Below are the code and all the weights of a small trained network. Each question names an input and a target symbol and asks about switching units off, where a switched-off unit gives its printed mean instead of its output.

import numpy as np


def w(rows, s, z=0):
    codes = np.array(rows[::2]) - 128.0
    scale = np.full(codes.shape[1], s)
    scale[-1] = z or s
    return codes * scale


def norm(h):
    return h / np.sqrt((h * h).mean(-1, keepdims=True) + 1e-5)


def f(y):
    return np.maximum(y, 0)


def softmax(a):
    e = np.exp(a - a.max(-1, keepdims=True))
    return e / e.sum(-1, keepdims=True)


def log_softmax(a):
    a = a - a.max(-1, keepdims=True)
    return a - np.log(np.exp(a).sum(-1, keepdims=True))


def net(x, mask):
    ids = ['ΓΔΞΠΦβεζηθμστψω'.index(c) for c in x.split()]
    T = len(ids)
    res = E[ids] + P[:T]
    r = norm(res)
    for j in range(3):
        rows = slice(3 * j, 3 * j + 3)
        q, k, v = (r @ M[0][rows].T for M in (Q, K, V))
        z = softmax(np.where(np.tri(T) > 0, q @ k.T / 3**0.5, -1e9)) @ v
        o = O[0][rows]
        res = res + np.where(mask[j], z, o[:, -1]) @ o[:, :-1]
    y = f(norm(res) @ A[0][:, :-1].T + A[0][:, -1])
    res = res + np.where(mask[3:19], y, B[0][:, -1]) @ B[0][:, :-1]
    return log_softmax(norm(res)[-1] @ U[:, :-1].T + U[:, -1])


Q, K, V, O, A, B = {}, {}, {}, {}, {}, {}
E = w([
[80,105,105,189,132],'Γ',
[89,110,136,179,79],'Δ',
[107,162,102,160,90],'Ξ',
[94,102,76,176,174],'Π',
[113,108,151,142,1],'Φ',
[127,131,63,168,148],'β',
[120,121,86,171,73],'ε',
[76,165,148,161,68],'ζ',
[95,190,91,145,155],'η',
[71,184,120,148,174],'θ',
[87,106,85,178,178],'μ',
[65,188,160,115,97],'σ',
[97,50,192,168,142],'τ',
[121,116,98,164,87],'ψ',
[105,53,107,179,121],'ω',
],0.0056)
P = w([
[94,126,78,232,131],'0',
[146,182,147,235,128],'1',
[53,108,75,136,116],'2',
[181,193,170,173,140],'3',
[77,118,59,28,111],'4',
[153,254,208,117,159],'5',
],0.0052)
Q[0] = w([
[181,175,124,162,112],'h1',
[40,167,159,126,125],'h1',
[158,167,115,116,127],'h1',
[98,92,159,142,94],'h2',
[49,163,116,134,82],'h2',
[136,144,98,144,105],'h2',
[206,105,134,166,136],'h3',
[170,195,246,205,153],'h3',
[163,125,137,184,146],'h3',
],0.014)
K[0] = w([
[41,70,60,46,130],'h1',
[192,136,151,75,151],'h1',
[66,146,104,85,93],'h1',
[84,90,114,105,80],'h2',
[140,156,82,41,94],'h2',
[161,161,120,133,92],'h2',
[7,95,83,187,124],'h3',
[45,69,46,32,101],'h3',
[59,84,114,121,136],'h3',
],0.012)
V[0] = w([
[117,149,111,88,165],'h1',
[135,105,47,87,192],'h1',
[142,199,109,116,106],'h1',
[138,51,180,175,114],'h2',
[194,185,87,157,115],'h2',
[117,174,121,175,205],'h2',
[84,216,138,131,255],'h3',
[90,114,230,110,186],'h3',
[135,168,216,100,27],'h3',
],0.0072)
O[0] = w([
[109,97,169,150,102,52],'h1',
[61,95,135,132,99,1],'h1',
[171,92,145,120,68,110],'h1',
[139,164,143,116,127,162],'h2',
[60,71,112,153,82,93],'h2',
[137,127,150,113,49,176],'h2',
[68,103,255,88,82,141],'h3',
[72,181,182,215,133,110],'h3',
[195,158,139,210,67,110],'h3',
],0.0073,0.0042)
A[0] = w([
[52,82,163,97,221,192],'n1',
[178,92,57,39,83,1],'n2',
[183,100,133,42,96,95],'n3',
[225,106,142,139,129,110],'n4',
[123,212,117,83,81,105],'n5',
[196,150,155,161,182,221],'n6',
[184,38,174,235,149,109],'n7',
[199,109,64,198,141,95],'n8',
[152,159,163,118,202,171],'n9',
[119,161,233,68,92,87],'n10',
[186,171,41,150,138,181],'n11',
[171,56,104,113,147,14],'n12',
[180,120,130,61,136,160],'n13',
[45,85,146,236,122,109],'n14',
[131,18,215,173,101,37],'n15',
[92,1,157,91,111,16],'n16',
],0.0061,0.0024)
B[0] = w([
[107,168,113,152,97,209],'n1',
[186,83,134,159,124,172],'n2',
[123,120,102,111,45,162],'n3',
[62,127,120,123,138,185],'n4',
[118,98,114,133,150,194],'n5',
[117,100,140,106,90,252],'n6',
[85,169,88,162,92,158],'n7',
[127,200,152,105,96,189],'n8',
[145,107,114,119,86,219],'n9',
[172,130,91,148,154,212],'n10',
[100,124,143,82,147,254],'n11',
[139,104,114,200,137,137],'n12',
[94,124,80,170,114,172],'n13',
[102,143,152,254,164,162],'n14',
[130,124,70,202,83,158],'n15',
[61,124,148,115,120,159],'n16',
],0.0079,0.0041)
U = w([
[90,151,53,157,84,254],'Γ',
[149,177,157,88,73,180],'Δ',
[183,156,162,53,147,156],'Ξ',
[252,161,98,135,196,94],'Π',
[169,80,108,116,165,121],'Φ',
[84,96,158,75,151,67],'β',
[108,83,131,92,130,65],'ε',
[196,114,157,209,77,50],'ζ',
[164,41,112,129,95,108],'η',
[89,103,166,83,141,44],'θ',
[174,86,104,118,159,110],'μ',
[108,70,227,130,128,72],'σ',
[118,181,169,160,220,120],'τ',
[114,103,72,90,222,54],'ψ',
[112,83,180,104,95,53],'ω',
],0.015,0.0073)

Each question gives the input, a string of symbols that net reads in full, and the target symbol t.
The units are the heads (3 rows each of Q, K, V and O) and the neurons (one row each of A and B). Each row of codes is followed by its name. A weight is (code - 128) times the scale printed after its matrix; where a second scale follows, it is the last column's (O, A, B and U).
mask holds one flag per unit, heads first, then neurons. A switched-off unit (its flag False) gives its mean, the last column of its rows in O or B, instead of its output. The means were averaged over made-up inputs and are rounded, as every weight is.
A unit's drop is (log p(t) with every unit on - log p(t) with that unit switched off) / (log p(t) with every unit on - log p(t) with every unit switched off).
The circuit of an input: a set's keep is (log p(t) with only the set's units on - log p(t) with every unit switched off) / (log p(t) with every unit on - log p(t) with every unit switched off). Starting from the 12 units with the biggest drops (on a tie, the unit counted first), units are removed one at a time, each time the one whose removal leaves the highest keep (on an exact tie, the one counted first), for as long as the keep stays at least 0.8.
units of the circuit, in order: the units of the circuit, biggest drop first
unit that matters most: the unit with the biggest drop
k most important neurons: the k neurons with the biggest drops, biggest first
which heads matter: for each layer, one digit per head in row order, 1 if its drop is at least 0.15 and else 0, layers parted by /
drop when u is switched off: that unit's drop, to one decimal
input τ σ σ, target ζ: which heads matter	001
input Γ τ Ξ τ ζ, target τ: which heads matter	001
input τ Φ ζ Γ, target Δ: which heads matter	000
input Ξ τ τ, target Δ: unit that matters most	h2
input ω Ξ Π, target η: units of the circuit, in order	[h3; n2]
input Π τ μ, target τ: units of the circuit, in order	[h3; n14]
input τ τ η, target τ: which heads matter	001
input Γ τ τ Π, target τ: units of the circuit, in order	[h1; n3]
input θ Ξ ψ, target η: units of the circuit, in order	[n2; h3]
input τ μ β τ θ, target τ: which heads matter	001
input τ μ Ξ τ, target η: which heads matter	001
input σ σ Δ τ, target Γ: which heads matter	000
input τ σ τ σ σ β, target ζ: which heads matter	100
input ζ ε σ σ Π, target ζ: units of the circuit, in order	[h3]
input τ τ τ τ, target τ: which heads matter	101
input θ τ Ξ σ, target η: which heads matter	001
input Ξ ζ τ ε, target τ: which heads matter	000
input ζ β Ξ ε, target η: units of the circuit, in order	[h3; n2; h2]
input θ Γ ζ ζ τ Ξ, target τ: which heads matter	100
input ψ Φ ζ τ σ τ, target ζ: units of the circuit, in order	[h3; n11]
input Ξ τ σ μ, target ζ: which heads matter	011
input τ Φ Φ τ, target Π: units of the circuit, in order	[h3]
input Δ ζ Φ, target Δ: 2 most important neurons	[n8; n11]
input ζ Φ Γ μ Ξ η, target η: units of the circuit, in order	[h3; h1; n2; h2]
input Γ τ Δ, target τ: drop when h3 is switched off	0.4
input Δ β μ τ τ ω, target τ: drop when n9 is switched off	-0.1
